Below are the code and all the weights of a small trained network. Each question names an input and a class and asks about switching units off, where a switched-off unit gives its printed mean instead of its output.

import numpy as np


def w(rows, s, z=0):
    codes = np.array(rows[::2]) - 128.0
    scale = np.full(codes.shape[1], s)
    scale[-1] = z or s
    return codes * scale


def f(y):
    return np.maximum(y, 0)


def log_softmax(a):
    a = a - a.max(-1, keepdims=True)
    return a - np.log(np.exp(a).sum(-1, keepdims=True))


def net(x, mask):
    res = np.array(x, float).reshape(1, 3) / 4 @ E
    y = f(res @ A[0][:, :-1].T + A[0][:, -1])
    res = res + np.where(mask, y, B[0][:, -1]) @ B[0][:, :-1]
    return log_softmax(res[-1] @ U[:, :-1].T + U[:, -1])


A, B = {}, {}
E = w([
[127,49,115,174,1,217],'x0',
[61,109,214,83,105,72],'x1',
[59,232,107,216,81,99],'x2',
],0.0097)
A[0] = w([
[145,125,147,51,187,61,128],'neuron 0',
[123,163,89,172,89,153,170],'neuron 1',
[148,242,93,148,94,109,183],'neuron 2',
[203,190,49,177,149,129,217],'neuron 3',
[134,2,140,96,81,132,216],'neuron 4',
[134,135,126,115,136,91,137],'neuron 5',
[157,58,91,75,117,165,165],'neuron 6',
[212,105,110,74,102,138,136],'neuron 7',
[148,208,143,117,165,110,120],'neuron 8',
[152,100,99,87,97,109,158],'neuron 9',
[150,106,128,126,112,120,146],'neuron 10',
[206,103,88,191,119,162,141],'neuron 11',
[116,160,139,151,56,141,128],'neuron 12',
[131,102,135,82,60,161,107],'neuron 13',
[137,136,41,127,154,149,167],'neuron 14',
[100,169,119,220,62,159,117],'neuron 15',
[118,156,113,144,185,136,94],'neuron 16',
[118,142,63,243,127,149,255],'neuron 17',
[77,109,193,139,91,130,65],'neuron 18',
],0.013,0.0055)
B[0] = w([
[212,164,40,100,57,201,232],'neuron 0',
[88,187,82,72,91,188,203],'neuron 1',
[46,157,53,109,148,149,217],'neuron 2',
[73,140,166,160,194,122,236],'neuron 3',
[168,27,186,169,105,117,241],'neuron 4',
[89,179,73,68,99,169,158],'neuron 5',
[188,72,157,184,71,83,215],'neuron 6',
[218,58,205,201,149,106,197],'neuron 7',
[65,163,123,120,172,96,194],'neuron 8',
[122,83,173,132,147,152,164],'neuron 9',
[139,103,134,109,127,126,151],'neuron 10',
[113,149,95,108,155,127,216],'neuron 11',
[119,134,148,58,84,161,190],'neuron 12',
[128,104,149,182,175,96,182],'neuron 13',
[94,105,170,141,203,117,192],'neuron 14',
[121,149,2,37,98,195,232],'neuron 15',
[104,97,178,141,147,116,163],'neuron 16',
[86,168,53,59,104,207,247],'neuron 17',
[123,91,166,170,139,101,171],'neuron 18',
],0.0096,0.013)
U = w([
[118,75,252,169,195,75,1],'0',
[65,248,91,93,135,127,165],'1',
[153,97,155,122,9,116,145],'2',
],0.014,0.00064)

Each question gives the input, the list of numbers given to net, and the class t.
The units are the neurons (one row each of A and B). Each row of codes is followed by its name. A weight is (code - 128) times the scale printed after its matrix; where a second scale follows, it is the last column's (A, B and U).
mask holds one flag per neuron, in row order. A switched-off neuron (its flag False) gives its mean, the last column of its row in B, instead of its output. The means were averaged over made-up inputs and are rounded, as every weight is.
A unit's drop is (log p(t) with every unit on - log p(t) with that unit switched off) / (log p(t) with every unit on - log p(t) with every unit switched off).
The circuit of an input: a set's keep is (log p(t) with only the set's units on - log p(t) with every unit switched off) / (log p(t) with every unit on - log p(t) with every unit switched off). Starting from the 12 units with the biggest drops (on a tie, the unit counted first), units are removed one at a time, each time the one whose removal leaves the highest keep (on an exact tie, the one counted first), for as long as the keep stays at least 0.8.
units of the circuit, in order: the units of the circuit, biggest drop first
top k neurons: the k neurons with the biggest drops, biggest first
drop of u: that unit's drop, to one decimal
input [1,0,-1], class 0: units of the circuit, in order -> (neuron 0; neuron 15)
input [5,-2,1], class 1: units of the circuit, in order -> (neuron 17)
input [1,1,-3], class 0: top 3 neurons -> (neuron 15; neuron 17; neuron 0)
input [-1,0,-1], class 2: top 3 neurons -> (neuron 3; neuron 14; neuron 13)
input [0,5,1], class 2: top 3 neurons -> (neuron 3; neuron 14; neuron 7)
input [-1,3,-3], class 2: top 3 neurons -> (neuron 3; neuron 0; neuron 14)
input [-1,8,3], class 2: top 2 neurons -> (neuron 17; neuron 3)
input [-1,2,-3], class 2: top 3 neurons -> (neuron 3; neuron 14; neuron 0)
input [1,3,-5], class 0: top 2 neurons -> (neuron 15; neuron 17)
input [-5,3,-7], class 2: drop of neuron 0 -> 1.3
input [-2,7,-2], class 2: drop of neuron 0 -> 0.3
input [-5,1,-6], class 2: drop of neuron 0 -> 1.0
